After every row comes roughly how far along a hidden order it lies, from 0 to 10.
In the rows, 128 means zero.
[127 119 135 128 117 113 133 122 131 131 127 127 127 131 129 132 135 129
 126 148 125 114 120 126 115 134 124 127 131 129 141 117 119 129 128 126
 124 115 125 133 130 170 201 147] | 10
[124 106 139 130 134 117 134 112 131 130 128 126 125 133 130 131 129 130
 121 141 143 218 219 133 121 126 123 125 117 129 122 120 122 129 130 125
 115 117 126 133 128 128 137 127] | 5
[133 136 126 130 131 141 131 141 137 149 157 154 130 125 128 124 127 129
 128 136 128 132 134 130 126 118 131 127 134 126 119 137 129 128 127 130
 127 141 131 126 128 134 127 129] | 2
[128 123 142 128 131 133 122 127 128 126 133 133 124 123 128 126 127 127
 126 119 127 134 124 128 132 129 132 127 150 159 236 193 140 129 128 126
 120 122 130 126 129 130 128 130] | 7
[121 149 130 129 122 155 127 151 120 122 129 134 128 116 126 121 118 126
 131  94 129 149 138 130 133 118 139 128 145 124 113 144 143 133 124 131
 144 234 223 162 132 141 115 133] | 9
[134 125 126 126 130 125 126 121 130 128 124 127 131 129 127 137 148 156
 183 191 130 127 127 128 128 137 125 126 130 128 127 123 122 128 131 126
 126 128 124 130 129 127 131 127] | 4
[144 122 125 127 126 124 132 125 129 128 135 132 131 125 129 129 131 128
 123 121 128 126 124 126 127 133 127 127 119 128 122 141 173 192 166 135
 120 124 125 128 128 128 129 128] | 8
[144 129 117 128 123 135 138 136 125 127 126 128 133 125 127 126 129 127
 134 178 177 229 164 132 120 124 128 128 133 126 129 132 130 128 129 131
 132 135 123 124 128 121 120 128] | 5
[138 132 109 127 130 136 131 135 126 126 128 122 130 125 127 124 123 126
 129 151 164 255 189 131 131 134 128 129 126 128 122 134 133 130 129 129
 130 130 126 124 129 127 119 129] | 5
[133 135 134 128 129 144 136 139 125 126 130 129 122 122 127 126 121 128
 127 111 127 141 130 127 137 130 132 126 136 127 126 190 203 174 142 127
 123 131 132 123 128 135 127 132] | 7
[140 136 209 155 187 157 135 132 127 127 131 124 123 128 128 125 123 126
 126 122 128 127 135 131 127 125 128 129 132 126 129 130 137 127 127 131
 132 132 129 127 128 125 124 130] | 1
[132 127 155 144 190 168 139 126 127 129 127 128 132 131 128 133 133 127
 127 126 129 126 128 129 112 130 129 127 128 127 129 123 126 131 126 128
 133 125 125 128 128 126 128 127] | 1
[122 132 129 128 134 127 128 132 127 127 131 128 130 129 128 124 126 128
 130 129 127 128 133 128 140 127 130 129 127 128 128 130 126 125 127 131
 135 194 216 186 135 133 124 128] | 9
[125 128 134 129 125 128 124 136 128 128 131 200 206 168 132 130 129 127
 126 130 128 131 130 127 132 129 128 128 128 128 130 131 127 132 131 126
 131 125 129 125 127 129 126 129] | 3
[146 131 127 128 137 137 130 136 128 127 129 134 124 123 128 130 126 128
 123 116 127 143 133 128 132 130 129 128 129 128 131 133 133 124 128 132
 121 131 131 126 129 149 176 157] | 10
[132 124 124 128 127 134 124 143 125 127 130 121 126 129 127 128 129 128
 158 249 167 161 133 131 123 129 127 128 135 128 126 128 131 132 130 133
 139 131 123 129 128 127 122 128] | 4
[237 255 232 130 134 122 122 145 125 128 126 119 132 130 126 125 129 127
 133 135 128 127 138 131 109 120 125 129 135 127 137 122 130 130 129 135
 142 136 124 131 127 119 122 126] | 0
[124 124 130 127 134 116 124 104 133 131 124 127 127 133 129 132 135 129
 126 141 127 117 115 125 132 205 192 139 147 133 120 118 117 127 127 124
 124 114 131 134 129 128 140 127] | 6
[117 130 126 126 131 128 124 129 126 128 131 127 126 129 127 123 127 127
 132 121 128 125 135 129 126 129 126 128 127 128 121 134 132 138 168 186
 192 146 127 131 129 126 121 126] | 8
[139 139 126 128 126 125 127 123 127 129 125 124 130 130 131 207 204 148
 137 137 131 125 128 129 131 128 125 128 132 128 130 123 127 124 128 130
 131 126 127 128 127 125 124 127] | 4
[127 127 125 127 123 125 121 138 128 128 133 129 129 128 129 142 170 162
 167 147 131 123 124 126 120 131 129 127 130 130 129 124 131 126 127 125
 126 126 129 129 127 129 129 131] | 4
[119 123 131 129 124 132 124 125 132 138 173 217 141 125 130 131 128 132
 122 124 125 120 113 123 129 130 136 127 124 128 121 133 129 127 128 120
 114 125 137 123 128 135 137 131] | 2
[129 131 125 128 127 135 124 122 124 125 127 131 130 125 126 119 121 126
 127 114 125 142 137 128 128 132 166 146 211 135 127 129 131 130 126 133
 131 138 127 124 129 124 121 129] | 6
[126 138 127 129 120 129 130 138 127 128 124 131 128 127 127 134 127 127
 131 133 128 134 133 130 119 127 126 129 136 128 120 140 162 185 174 143
 134 130 124 126 127 127 124 127] | 8
[224 156 143 129 129 116 121 127 132 130 132 127 121 129 130 133 131 131
 122 141 126 121 119 125 138 133 124 126 124 129 128 124 122 125 130 121
 119 122 130 135 129 128 138 127] | 0
[121 126 138 128 129 121 125 119 132 129 133 127 129 130 129 127 129 131
 154 249 168 159 123 128 116 139 129 127 125 129 125 122 123 125 129 127
 118 129 128 129 128 123 128 126] | 4
[136 138 121 129 133 143 131 132 127 127 132 127 128 126 129 116 139 151
 183 186 134 141 125 128 120 125 134 128 134 127 120 132 136 128 128 127
 125 134 128 120 128 132 124 131] | 4
[127 129 128 128 126 126 132 125 128 129 126 130 131 144 144 253 172 131
 126 131 126 127 122 128 111 138 126 129 125 131 128 133 128 125 131 128
 126 128 128 130 129 135 130 129] | 3
[122 124 125 128 135 134 130 126 131 128 127 134 124 126 129 157 178 164
 153 137 126 133 127 126 124 129 128 128 122 128 122 130 128 128 130 121
 123 125 131 131 129 132 133 130] | 4
[255 204 160 128 138 118 128 123 132 131 125 125 125 128 130 130 133 128
 132 141 125 122 126 126 120 129 121 128 123 130 130 125 119 126 130 126
 136 129 125 133 129 123 131 126] | 0
[143 132 122 127 115 122 121 133 127 130 124 125 130 130 129 125 134 127
 134 124 131 122 134 129 121 124 125 128 130 129 137 123 127 126 128 134
 134 127 122 127 126 125 131 144] | 10
[255 244 193 129 127 131 127 137 125 126 128 127 129 125 127 127 130 126
 133 118 128 133 132 130 128 124 128 127 134 126 129 137 131 130 128 129
 129 131 124 124 127 129 124 128] | 0
[134 130 127 128 121 128 135 132 127 128 120 128 127 127 128 128 125 134
 176 248 154 138 131 129 123 130 128 129 132 126 129 126 128 122 127 133
 131 136 123 126 127 125 122 128] | 4
[135 128 119 127 128 125 121 131 127 128 126 127 131 129 127 128 130 128
 130 129 129 131 140 136 199 255 152 128 134 127 132 129 125 123 129 127
 131 135 126 127 126 123 125 127] | 6
[130 143 110 130 117 154 131 145 123 124 128 131 125 120 125 120 122 125
 130 103 129 145 138 132 140 127 138 133 194 167 194 169 141 126 126 131
 125 143 126 117 128 140 116 131] | 7
[124 132 130 129 130 125 126 131 128 129 132 127 133 134 128 128 125 128
 130 138 128 132 129 130 130 120 127 130 125 126 125 126 126 131 127 131
 132 135 127 127 129 164 192 151] | 10
[118 117 132 129 121 110 131 114 133 132 126 129 130 132 130 130 133 129
 124 139 126 111 119 125 126 143 126 127 123 131 140 121 121 126 130 123
 118 119 130 134 132 174 209 145] | 10
[122 126 128 128 132 115 127 119 133 129 125 133 154 193 150 177 135 129
 125 138 127 112 119 124 130 130 125 130 122 128 134 120 121 131 129 125
 115 114 129 134 128 128 138 127] | 3
[243 255 235 130 124 115 123 122 127 131 127 122 130 133 126 129 132 128
 134 149 127 117 136 131 118 127 121 129 126 128 128 113 125 129 130 134
 136 132 119 135 127 120 128 124] | 0
[144 122 140 128 121 125 129 132 129 140 168 210 152 135 127 130 127 127
 130 136 129 127 135 129 108 124 127 128 128 128 126 126 127 126 127 134
 132 131 123 129 128 124 131 127] | 2
[137 133 136 127 122 133 119 139 127 127 132 208 204 164 130 132 127 123
 128 121 130 132 131 129 133 132 126 125 132 127 119 127 128 123 126 131
 106 137 131 127 127 126 128 129] | 3
[129 148 113 128 120 151 138 237 145 140 138 130 132 124 125 120 118 128
 132 103 131 150 142 132 133 116 134 128 140 124 123 139 141 126 128 133
 139 144 130 121 128 133 113 130] | 2
[118 131 123 129 121 128 133 132 127 128 124 124 135 126 128 127 128 136
 178 244 152 140 134 129 125 129 127 131 130 127 134 126 129 135 129 134
 139 134 125 128 128 126 125 127] | 4
[132 133 123 130 159 202 168 157 127 126 130 130 130 129 128 130 128 127
 126 114 127 132 126 128 134 122 131 127 131 129 123 128 128 126 127 125
 124 124 132 128 127 127 130 130] | 1
[124 135 132 129 127 122 134 120 130 129 125 131 124 129 129 141 162 159
 171 167 128 126 122 126 114 125 129 129 125 130 119 127 127 129 129 125
 131 127 131 129 128 131 134 129] | 4
[124 129 137 128 126 128 129 124 128 128 128 132 124 125 128 127 130 129
 126 128 129 123 140 142 205 225 141 127 129 128 122 116 128 127 131 128
 128 125 126 129 128 123 128 129] | 6
[118 140 143 130 133 144 132 136 128 124 132 135 147 179 148 171 128 129
 112 108 125 137 128 126 135 122 132 129 132 128 123 137 134 127 128 123
 120 133 135 120 128 144 133 132] | 3
[134 131 131 127 124 131 126 128 127 126 126 126 128 126 130 120 129 128
 126 114 126 135 130 129 128 125 128 128 129 128 118 122 130 131 128 126
 150 232 218 165 131 125 127 128] | 9
[118 129 184 150 185 163 133 124 131 128 126 129 127 131 128 131 127 129
 127 127 127 132 127 128 128 127 131 127 123 128 119 135 126 129 128 125
 121 121 130 127 128 126 130 127] | 1
[128 121 131 127 135 125 131 124 129 130 125 131 124 128 132 196 203 154
 137 139 126 120 124 125 140 131 126 126 126 129 129 123 125 127 127 123
 128 122 127 129 129 128 135 127] | 4
[130 138 122 128 131 137 126 140 125 125 134 128 128 128 128 117 125 127
 129 124 129 143 143 141 200 233 142 128 132 129 131 140 133 130 128 126
 123 137 130 124 127 129 123 131] | 6
[122 119 111 130 120 127 130 126 130 129 121 128 128 130 132 190 208 155
 140 140 126 126 127 126 116 137 127 127 121 131 126 121 126 123 128 126
 130 124 127 133 128 133 130 127] | 4
[130 127 123 130 133 134 125 134 127 127 133 128 127 129 128 130 128 125
 128 135 129 128 132 129 137 124 125 128 131 128 125 127 130 127 127 128
 129 132 133 162 150 191 147 129] | 9
[134 142 134 130 133 139 124 141 124 124 122 125 129 127 127 120 126 127
 131 115 127 140 131 130 136 131 133 128 130 127 118 138 136 123 130 130
 120 141 131 122 128 136 130 151] | 10
[132 131 126 129 135 134 126 126 128 126 127 181 200 185 132 128 125 127
 124 113 127 142 122 129 146 128 131 131 125 132 133 131 134 130 127 127
 129 125 132 125 129 134 128 130] | 3
[132 166 255 159 164 165 131 150 125 124 128 129 127 115 124 120 120 127
 129  99 130 147 135 132 149 122 135 129 141 124 127 138 143 125 127 131
 132 145 130 119 128 132 115 133] | 1
[125 128 214 155 181 153 130 130 127 129 133 130 129 128 128 124 127 127
 127 118 129 134 130 128 110 130 131 128 129 129 131 132 128 129 129 126
 124 126 130 125 129 128 126 129] | 1
[133 129 136 128 120 127 126 123 128 130 124 126 128 128 128 128 130 130
 133 136 127 127 135 135 201 255 154 129 130 130 123 124 127 129 130 131
 124 125 128 132 127 124 126 126] | 6
[130 115 117 129 128 127 135 193 153 147 140 131 126 131 128 130 130 128
 128 128 128 130 128 128 140 123 126 128 119 129 128 122 124 127 127 129
 132 123 126 131 129 123 128 126] | 2
[120 128 114 128 121 123 120 120 130 130 127 127 131 133 132 209 206 149
 136 131 126 125 127 129 117 131 128 128 123 129 130 128 128 126 125 129
 130 128 123 131 128 125 132 127] | 4
[138 130 134 128 127 137 127 129 126 127 126 135 127 123 128 124 128 128
 128 129 128 132 129 128 149 255 195 136 140 126 133 131 130 133 126 126
 123 131 130 126 129 130 131 130] | 6
[124 139 129 129 131 130 131 130 126 127 132 131 125 126 128 124 125 126
 126 130 129 138 127 128 129 130 131 129 131 128 126 129 130 126 128 125
 132 155 191 191 140 141 127 130] | 9
[130 125 127 128 128 129 135 129 130 128 131 128 125 127 129 141 170 164
 165 147 127 134 121 126 128 121 129 128 124 129 128 127 128 130 131 126
 124 129 133 128 128 130 131 129] | 4
[138 134 124 129 121 132 130 131 127 127 130 125 127 131 129 129 126 128
 131 130 132 159 216 150 146 131 133 128 127 128 125 129 131 127 128 132
 132 131 128 125 128 129 124 129] | 5
[128 119 129 128 134 144 177 248 139 130 130 130 131 126 129 132 128 129
 127 130 126 120 129 127 117 131 127 128 125 130 125 131 121 129 126 126
 129 132 125 133 128 123 131 127] | 1
[126 123 122 127 134 124 131 129 127 129 133 125 127 134 128 127 127 127
 128 145 131 125 127 129 132 133 127 128 125 126 132 127 128 128 144 177
 234 206 131 128 127 126 124 127] | 8
[130 137 127 127 128 126 129 119 129 129 127 164 191 192 138 138 125 129
 128 128 128 122 131 126 114 133 130 128 132 127 122 108 123 126 128 130
 125 129 127 128 128 131 129 127] | 3
[116 137 112 128 124 132 124 132 127 126 131 128 124 126 127 127 128 127
 125 122 127 125 128 126 124 131 133 128 133 140 209 239 156 141 129 128
 126 125 130 128 128 133 134 129] | 7
[120 150 112 129 123 160 128 148 120 122 127 127 125 119 125 150 171 159
 156 117 132 157 144 132 135 128 134 130 145 123 122 147 145 132 127 127
 122 146 131 117 128 141 115 134] | 4
[129 135 124 129 120 140 140 229 147 138 136 129 128 125 127 125 125 126
 127 111 131 135 130 130 133 132 126 131 136 125 131 129 131 128 129 133
 132 133 128 123 128 126 120 128] | 2
[140 139 114 129 133 152 126 146 119 123 129 125 129 120 125 124 118 125
 133 108 130 150 137 133 137 116 136 129 145 134 210 251 173 133 128 138
 129 139 127 117 126 138 109 132] | 7
[134 133 129 130 123 139 120 129 127 127 129 126 126 128 127 126 126 127
 133 127 131 142 182 151 189 170 132 126 123 126 115 128 134 123 129 129
 128 129 129 125 129 126 127 129] | 5
[129 158 255 154 152 118 126 112 132 129 127 131 126 132 130 135 136 130
 127 138 124 113 123 126 116 126 124 128 121 130 134 121 120 123 127 123
 128 121 127 134 129 124 137 126] | 1
[128 117 130 129 127 129 128 122 130 129 129 135 126 126 128 123 130 135
 167 250 155 134 132 126 129 134 125 128 126 129 129 126 125 118 129 122
 131 120 132 131 128 126 133 128] | 4
[133 118 131 126 134 122 129 113 132 129 126 125 123 130 131 161 180 164
 159 153 130 113 122 126 128 122 129 129 120 130 133 123 122 125 126 126
 130 118 129 129 129 127 135 126] | 4
[130 128 123 128 134 131 126 142 127 127 136 132 129 127 128 120 135 128
 128 169 130 128 128 128 131 128 128 128 130 137 211 244 159 137 127 128
 130 129 127 129 128 124 129 129] | 7
[241 232 192 130 130 120 122 114 134 130 125 140 121 129 131 131 133 132
 124 136 123 112 114 122 113 126 131 125 118 132 120 126 120 127 126 120
 112 114 135 136 127 135 143 127] | 0
[106 123 124 128 137 123 130 118 132 136 163 232 160 130 129 131 132 129
 123 138 127 130 123 125 137 134 128 129 123 129 134 125 124 131 124 126
 127 119 128 130 129 131 133 127] | 2
[122 119 123 128 120 125 128 123 129 130 129 181 202 180 133 133 134 129
 130 142 128 123 122 127 120 135 125 128 125 129 138 124 126 127 126 127
 130 127 122 133 128 120 133 126] | 3
[231 252 223 130 129 145 135 134 125 125 129 128 129 127 125 117 122 126
 129 107 126 139 135 130 130 125 130 127 134 126 113 139 135 132 130 129
 121 138 128 125 128 133 121 132] | 0
[139 132 131 128 124 129 125 137 125 127 130 128 130 127 126 129 126 131
 132 125 128 128 134 130 125 173 183 144 179 130 128 122 130 129 129 130
 138 132 127 127 127 121 122 127] | 6
[132 137 150 127 129 138 133 135 124 126 126 127 128 127 126 124 129 127
 131 116 129 133 129 130 130 124 128 127 135 125 134 129 135 119 128 132
 134 138 154 173 149 169 127 130] | 9
[124 115 130 126 132 108 126 104 135 135 130 127 130 136 131 134 140 131
 129 163 129 107 124 136 195 246 136 129 113 135 140 107 113 128 128 125
 125 110 122 142 129 116 142 122] | 6
[125 128 126 128 123 127 123 127 128 129 130 119 128 130 127 126 128 127
 133 129 126 143 185 151 178 166 129 129 127 131 132 130 130 132 131 131
 130 137 123 128 128 125 125 127] | 5
[134 134 130 128 117 136 137 129 128 128 129 126 126 128 128 126 130 141
 182 223 144 138 128 129 124 133 131 127 127 129 118 126 131 128 127 127
 139 131 127 126 128 127 124 129] | 4
[151 234 255 141 139 139 126 130 128 126 126 132 126 129 127 123 129 127
 128 110 127 139 127 125 136 134 128 127 137 128 124 143 133 128 127 124
 112 121 128 128 129 136 128 130] | 0
[119 120 119 129 126 122 128 125 131 129 128 128 125 127 129 134 132 128
 125 141 148 228 209 132 129 127 128 126 120 130 131 124 125 127 127 125
 127 125 130 129 129 125 134 127] | 5
[121 126 136 130 135 142 165 237 148 132 132 135 121 126 130 122 125 130
 123 125 125 124 118 125 131 126 131 127 124 129 127 133 129 128 127 120
 110 125 131 128 129 139 136 130] | 2
[115 109 141 126 124 114 130 108 133 131 129 128 124 131 130 128 136 130
 127 137 126 110 120 125 128 188 188 141 155 133 127 122 125 127 128 124
 120 110 128 131 130 127 137 126] | 6
[120 126 123 129 130 133 123 129 130 129 126 130 127 124 129 128 130 139
 176 239 148 138 124 127 127 134 131 127 121 128 123 135 126 126 125 125
 126 124 125 127 128 135 136 128] | 4
